Below is a small trained network, with its code and all its weights. Each question gives an input and a target symbol and asks what happens when units are switched off, that is, made to give their printed mean instead of their output.

import numpy as np


def w(rows, s, z=0):
    codes = np.array(rows[::2]) - 128.0
    scale = np.full(codes.shape[1], s)
    scale[-1] = z or s
    return codes * scale


def f(y):
    return y / 2 * (1 + np.tanh(0.7978845608 * (y + 0.044715 * y**3)))


def softmax(a):
    e = np.exp(a - a.max(-1, keepdims=True))
    return e / e.sum(-1, keepdims=True)


def log_softmax(a):
    a = a - a.max(-1, keepdims=True)
    return a - np.log(np.exp(a).sum(-1, keepdims=True))


def net(x, mask):
    ids = ['αδεζηθξπτφψω'.index(c) for c in x.split()]
    T = len(ids)
    res = E[ids] + P[:T]
    q, k, v = (res @ M[0].T for M in (Q, K, V))
    z = softmax(np.where(np.tri(T) > 0, q @ k.T / 4**0.5, -1e9)) @ v
    res = res + np.where(mask[0], z, O[0][:, -1]) @ O[0][:, :-1]
    y = f(res @ A[0][:, :-1].T + A[0][:, -1])
    res = res + np.where(mask[1:17], y, B[0][:, -1]) @ B[0][:, :-1]
    return log_softmax(res[-1] @ U[:, :-1].T + U[:, -1])


Q, K, V, O, A, B = {}, {}, {}, {}, {}, {}
E = w([
[90,63,137],'α',
[123,182,147],'δ',
[101,127,140],'ε',
[107,37,160],'ζ',
[119,194,140],'η',
[92,119,163],'θ',
[66,130,77],'ξ',
[247,121,198],'π',
[87,127,51],'τ',
[71,128,77],'φ',
[47,206,174],'ψ',
[180,8,132],'ω',
],0.014)
P = w([
[1,20,120],'0',
[48,71,130],'1',
[75,94,118],'2',
[105,109,114],'3',
[122,115,110],'4',
[134,119,113],'5',
[152,129,111],'6',
[162,132,105],'7',
[176,138,105],'8',
[188,144,109],'9',
[189,143,96],'10',
[201,148,98],'11',
[200,150,93],'12',
[208,149,98],'13',
],0.0042)
Q[0] = w([
[153,5,78],'head 0',
[185,42,146],'head 0',
[155,82,142],'head 0',
[124,169,156],'head 0',
],0.024)
K[0] = w([
[229,73,63],'head 0',
[250,100,127],'head 0',
[186,112,138],'head 0',
[105,147,167],'head 0',
],0.021)
V[0] = w([
[115,122,91],'head 0',
[217,37,2],'head 0',
[111,128,88],'head 0',
[209,126,191],'head 0',
],0.0066)
O[0] = w([
[147,150,110,166],'head 0',
[249,6,100,255],'head 0',
[145,162,112,154],'head 0',
[108,2,190,7],'head 0',
],0.0083,0.00078)
A[0] = w([
[137,50,118,20],'neuron 0',
[146,126,137,80],'neuron 1',
[172,136,135,68],'neuron 2',
[63,135,103,67],'neuron 3',
[219,198,107,150],'neuron 4',
[209,123,213,49],'neuron 5',
[88,31,86,180],'neuron 6',
[47,108,40,140],'neuron 7',
[246,102,75,100],'neuron 8',
[122,94,126,67],'neuron 9',
[154,189,163,49],'neuron 10',
[137,126,120,68],'neuron 11',
[169,132,97,111],'neuron 12',
[156,127,124,76],'neuron 13',
[217,138,155,86],'neuron 14',
[143,91,157,2],'neuron 15',
],0.014,0.0062)
B[0] = w([
[48,134,229,210],'neuron 0',
[128,151,135,122],'neuron 1',
[160,150,177,125],'neuron 2',
[102,185,52,159],'neuron 3',
[128,65,253,160],'neuron 4',
[166,85,62,182],'neuron 5',
[216,214,95,255],'neuron 6',
[183,46,139,201],'neuron 7',
[7,110,130,236],'neuron 8',
[122,122,152,144],'neuron 9',
[169,185,128,147],'neuron 10',
[113,141,97,117],'neuron 11',
[163,129,107,144],'neuron 12',
[145,138,139,125],'neuron 13',
[197,169,115,162],'neuron 14',
[133,85,140,159],'neuron 15',
],0.023,0.0098)
U = w([
[205,82,95,236],'α',
[95,122,163,91],'δ',
[69,8,180,215],'ε',
[174,152,184,39],'ζ',
[100,125,166,127],'η',
[108,120,170,20],'θ',
[146,147,222,127],'ξ',
[171,166,240,80],'π',
[97,120,155,1],'τ',
[110,122,176,7],'φ',
[140,215,134,157],'ψ',
[35,149,253,190],'ω',
],0.0052,0.0038)

Each question gives the input, a string of symbols that net reads in full, and the target symbol t.
The units are the heads (4 rows each of Q, K, V and O) and the neurons (one row each of A and B). Each row of codes is followed by its name. A weight is (code - 128) times the scale printed after its matrix; where a second scale follows, it is the last column's (O, A, B and U).
mask holds one flag per unit, heads first, then neurons. A switched-off unit (its flag False) gives its mean, the last column of its rows in O or B, instead of its output. The means were averaged over made-up inputs and are rounded, as every weight is.
A unit's drop is (log p(t) with every unit on - log p(t) with that unit switched off) / (log p(t) with every unit on - log p(t) with every unit switched off).
The circuit of an input: a set's keep is (log p(t) with only the set's units on - log p(t) with every unit switched off) / (log p(t) with every unit on - log p(t) with every unit switched off). Starting from the 12 units with the biggest drops (on a tie, the unit counted first), units are removed one at a time, each time the one whose removal leaves the highest keep (on an exact tie, the one counted first), for as long as the keep stays at least 0.8.
circuit, biggest first: the units of the circuit, biggest drop first
unit that matters most: the unit with the biggest drop
top k neurons: the k neurons with the biggest drops, biggest first
drop of u: that unit's drop, to one decimal
input ω ψ ψ ω δ ξ, target α: top 4 neurons	[neuron 7; neuron 8; neuron 0; neuron 3]
input ω ξ π η τ ζ ψ τ τ φ α ξ, target ε: unit that matters most	neuron 6
input η ω τ τ α τ α ω θ ξ ω ψ, target ψ: circuit, biggest first	[head 0; neuron 3; neuron 10]
input δ α ξ τ α ξ η ζ φ ω φ ζ φ, target ε: circuit, biggest first	[neuron 6; neuron 7]
input ω ξ π ζ, target π: top 4 neurons	[neuron 6; neuron 0; neuron 8; neuron 3]
input α τ ζ φ τ δ τ π ω δ η ζ τ τ, target ε: circuit, biggest first	[head 0; neuron 6; neuron 4; neuron 7]
input θ α φ θ α, target α: top 3 neurons	[neuron 0; neuron 8; neuron 4]
input η α α θ π ω θ δ π ω δ ω δ, target ω: top 4 neurons	[neuron 6; neuron 4; neuron 5; neuron 7]
input ξ φ φ δ τ τ φ ξ θ δ α φ, target ε: circuit, biggest first	[head 0; neuron 6; neuron 7]
input φ φ δ δ α ω, target ω: top 2 neurons	[neuron 8; neuron 0]
input π ψ α ψ, target ψ: top 2 neurons	[neuron 3; neuron 10]
input π ζ ζ α η ε ζ, target π: top 4 neurons	[neuron 6; neuron 8; neuron 0; neuron 3]
input ψ ψ η, target ψ: top 4 neurons	[neuron 3; neuron 10; neuron 0; neuron 8]
input δ τ ψ τ φ, target α: unit that matters most	neuron 8
input η τ ε η π ψ τ δ, target ψ: top 4 neurons	[neuron 0; neuron 8; neuron 10; neuron 3]
input η φ ω η τ φ φ τ δ π ω, target ω: top 3 neurons	[neuron 0; neuron 8; neuron 7]
input η τ η ξ φ, target α: top 2 neurons	[neuron 8; neuron 0]
input ξ ξ τ ε ε τ τ ξ α ω α τ ζ, target ω: drop of neuron 7	0.2
input δ α α, target α: drop of neuron 4	0.1
input α ω π ψ ε η η π, target α: drop of head 0	0.8
